[-14   6  33   1  -2  -4  10  -9  -4   2   2 -24  -4  16  -8  -4  19 -13
 -17  21   4 -41]	[57]
[  4   8  17  -9  40 -13   6  -5  -1  13 -14  11   3 -11  13   2  13 -12
   7 -27  -6  22]	[47]
[ -4  -5 -11  11   1  -5  33 -63   5   0 -19 -25 -16  19   9  24  15  -2
 -16   3   8  -1]	[57]
[  4  -8  22  -4   0  13   6  19   2  -7  -3  -6  10   7   7 -14  17   3
  -3  -9  -8 -33]	[43]
[ 11 -22 -24   7   3   3  25  -2 -31 -20   4   4  -1  -4 -24  -4  -2  -8
   2 -10   9  12]	[51]
[ 14 -15 -28  -3   4  -1  31 -27 -23  -5 -36  -6 -10  -3 -47  15  -8 -26
  -5   0   6  25]	[57]
[ -7  -4  42 -15  -4 -10 -12  14  -1  -7   5  -4   2   8  17   9 -12  13
  -8 -12  27 -37]	[47]
[-10  -6  19 -25 -11 -14   7   5  23  16   5   7 -18 -13  25   9 -17 -13
  -8   1 -28 -58]	[54]
[  7  30  -4   2  17 -17  15 -34 -34   0  26 -15   8 -11   8   6 -18  -7
  12 -19  -9 -27]	[56]
[-25  13  44  -3  11  -1  -2  14  11 -12   3 -21  32  -8  44   5  13   3
   5   6 -12 -78]	[57]
[-11   2   7  -1 -21   1  12  -4 -10   7   3 -15  -2  -7 -10   0  14 -10
  -7  -2  -5 -55]	[57]
[-18  18 -40   8  10 -14 -13  -7   8   5  -1   9 -19  -3  20  28  -4  14
   7   2 -20 -40]	[54]
[ 22 -47  -7   1 -35   1  22  36   6 -13 -19 -31   3 -22 -33   1 -31  -2
  12 -13 -13  -7]	[51]
[-16  17  16  -8 -16 -19  22 -10 -17 -23 -35   8   6  -3 -52  13   5 -41
  -8   7   9 -37]	[57]
[ -1  16  25  -8  35 -17   5 -13  -1   4  -7  16  16 -39  11   3 -29 -13
  30 -28 -11 -10]	[47]
[  5 -25  13  -6 -11   1  19 -12  -5   2  -8  -3   3   4 -15   9  -4 -14
  -6  14  -9 -23]	[57]
[ -3 -13 -58  -6 -13   7  -1  12  -3  11   5 -27  -7 -21  -7 -10 -13   9
  -3  -3   9 -18]	[57]
[ 10  11  -4 -10  -2 -23  25 -16  -8   3  -7  11 -18 -14 -19  -4 -25 -23
   0  -8 -11 -22]	[57]
[ -5  -9  50 -13  13 -24  25  -1  -8 -23 -34 -44 -14  13 -10  15  -9  12
   4  14  25 -29]	[57]
[  6 -12  22   4  -5 -12  14  -6  17 -12  -4 -43  -6   1   9  11  -3  18
   0   2 -13 -15]	[43]
[-10   6   7  -3  16 -25  -5   4 -12  -6   8 -23  -4  -9  16   8  -5  -3
   7  -3  10 -44]	[47]
[ 16   3  16   1  -1   5   6 -10 -17  -7  19 -16   9   4  11 -18  21  -2
  -4 -10  15 -16]	[56]
[  8 -15  35 -14 -25   4  17   7   3   3  24 -67   8 -18  22 -32  -2  34
 -16  15  -3  -2]	[51]
[  2   5  41 -12  -9  -6  21   8   4 -10 -35  11  -9  -1 -19  24   8 -22
  -2   9  -1 -57]	[57]
[ 12  -8  -3   1  -8   1  15 -22 -13 -10 -13 -13   4   1 -28   5   3   4
  -3  -5   6  -9]	[57]
[ 20 -31   2  -3  -2  -9  34  -6  -2 -16 -19  -2  -6  11   5   4 -20  -2
 -11  -1  -8  20]	[51]
[-10  -3  -6  -9  -8   5  13  10   7  -4   2  -5  -5  -8   4  -2  -4  22
  18   0 -24 -38]	[54]
[ 11   1  10   2  28  -8  22 -23  -9 -22 -12   3  -3   6  19  24   9  -5
  -4  12   2   9]	[47]
[ -1 -14  -9   0  14   5  18 -12   5 -20 -21 -14  -5  11 -23  14  28  12
   4   8   6  10]	[57]
[-14  -9  17   4  -1  -2  26 -14  -9 -16 -13  18   8   6 -41  13   8 -29
  -7  13  -9 -66]	[57]
[  1  12  12  -7   9 -23  -2   9  26  12 -10   0  -4 -17  24  -2 -17  -6
   9 -11   4   1]	[47]
[  0  -7  28   7 -29  18  23   8  -3 -28 -40  21  14   6 -27  12  22 -30
 -16  29 -20 -40]	[57]
[  2   3   9   1   3 -18  -1  15  -8  21  39  -9   6  -2  23 -16  -1  32
   5   1   9 -21]	[47]
[-13   7  14   8  34   3   5 -37  -8 -25 -28  18  13  11  -6  11  34 -10
   6 -13   6  -6]	[57]
[-41   2  13 -10  -2   0   9 -13   5 -10  10  24  -4  28  21 -30   3  17
 -15   3 -24 -48]	[54]
[  7   2  22 -41 -19   5  -4  -4  13   3   6 -13   1  -1  14  11 -15   9
   5  -9   4 -25]	[47]
[ -1  14  24  -8  -7 -19  14  -9  -8   7 -28   2 -11  -2 -30  25 -21 -50
 -11  14  12 -42]	[57]
[ -8   5  21  -2  11 -14   0 -12 -16   8  17  -2  24 -10  16 -23 -17  -7
   3 -22  19 -21]	[47]
[ 29 -23 -18  14 -10  -3  16 -14 -24  -8   7  -6  22   7 -14  -4 -16  -4
   2 -10 -16  32]	[43]
[  2   6 -19 -18 -10 -17   4 -13 -21  -2   8 -15   5  -4  -2 -17 -17   2
  -1   2   9   0]	[56]
[ 10  10  11   0  17 -22 -17  -2   8  19   2 -29  -2 -10  25  -3 -27  -4
  16 -11  30  22]	[47]
[-13 -21  25  -7  68   6   3  19  18 -21 -23 -34 -15  19  15  16  29  42
   8  -1  19   8]	[51]
[-17   1 -10   8  41  21   1  -5  19 -17 -26  43  16   5  -7  12  13   1
  11  -1  -7  58]	[51]
[  9   7  22   0   3 -14 -31   5  18  25   3  -7  16 -19   7 -14 -13 -26
   8 -16  12  -3]	[47]
[ 20 -16  34 -17 -18  -7  46 -21  -7  -7   4 -10  28  -1  -4 -30 -10  -7
  -4 -15  12  17]	[51]
[  7 -18  24   1 -13  -9  23 -10 -29   9   3 -54  -2  11 -28  -5 -13 -20
 -14   5  37 -24]	[57]

[  8  -5  -7   0  42  -1  -2  -3 -39  -6   6 -11 -39 -70 -26  20 -33   2
 -10  -7  23   9]	[251]
[  4  -7  -8   0  35  -2 -16 -20 -43   2  15  -2 -32 -48   1  -8 -35  -7
 -13  -1   8  20]	[251]
[ 38 -10 -24   0  -7 -40  13  -2 -28  -3   4 -32 -40 -59 -13   8 -52   6
 -11  -8  16  19]	[250]
[ 21  -8 -16   7  45   7   2 -10 -41   3  11 -21 -38 -96 -18   9 -48   3
 -15  -3  19  20]	[251]
[  6  -3  30  10   7 -28  -7 -12 -53  -6  -9 -29 -14 -83 -12  -7 -23   8
   1  -1  14 -16]	[250]
[ 32   9  15   2 -21 -63 -12 -15 -46 -20  -1 -26 -22 -19  -5 -33 -42  -7
   7   1  13   4]	[250]
[ 31  13 -10  27 -12 -54 -10 -22 -59  -5  16 -24 -32  -9   8 -41 -30   0
  -5  -9  22   5]	[250]
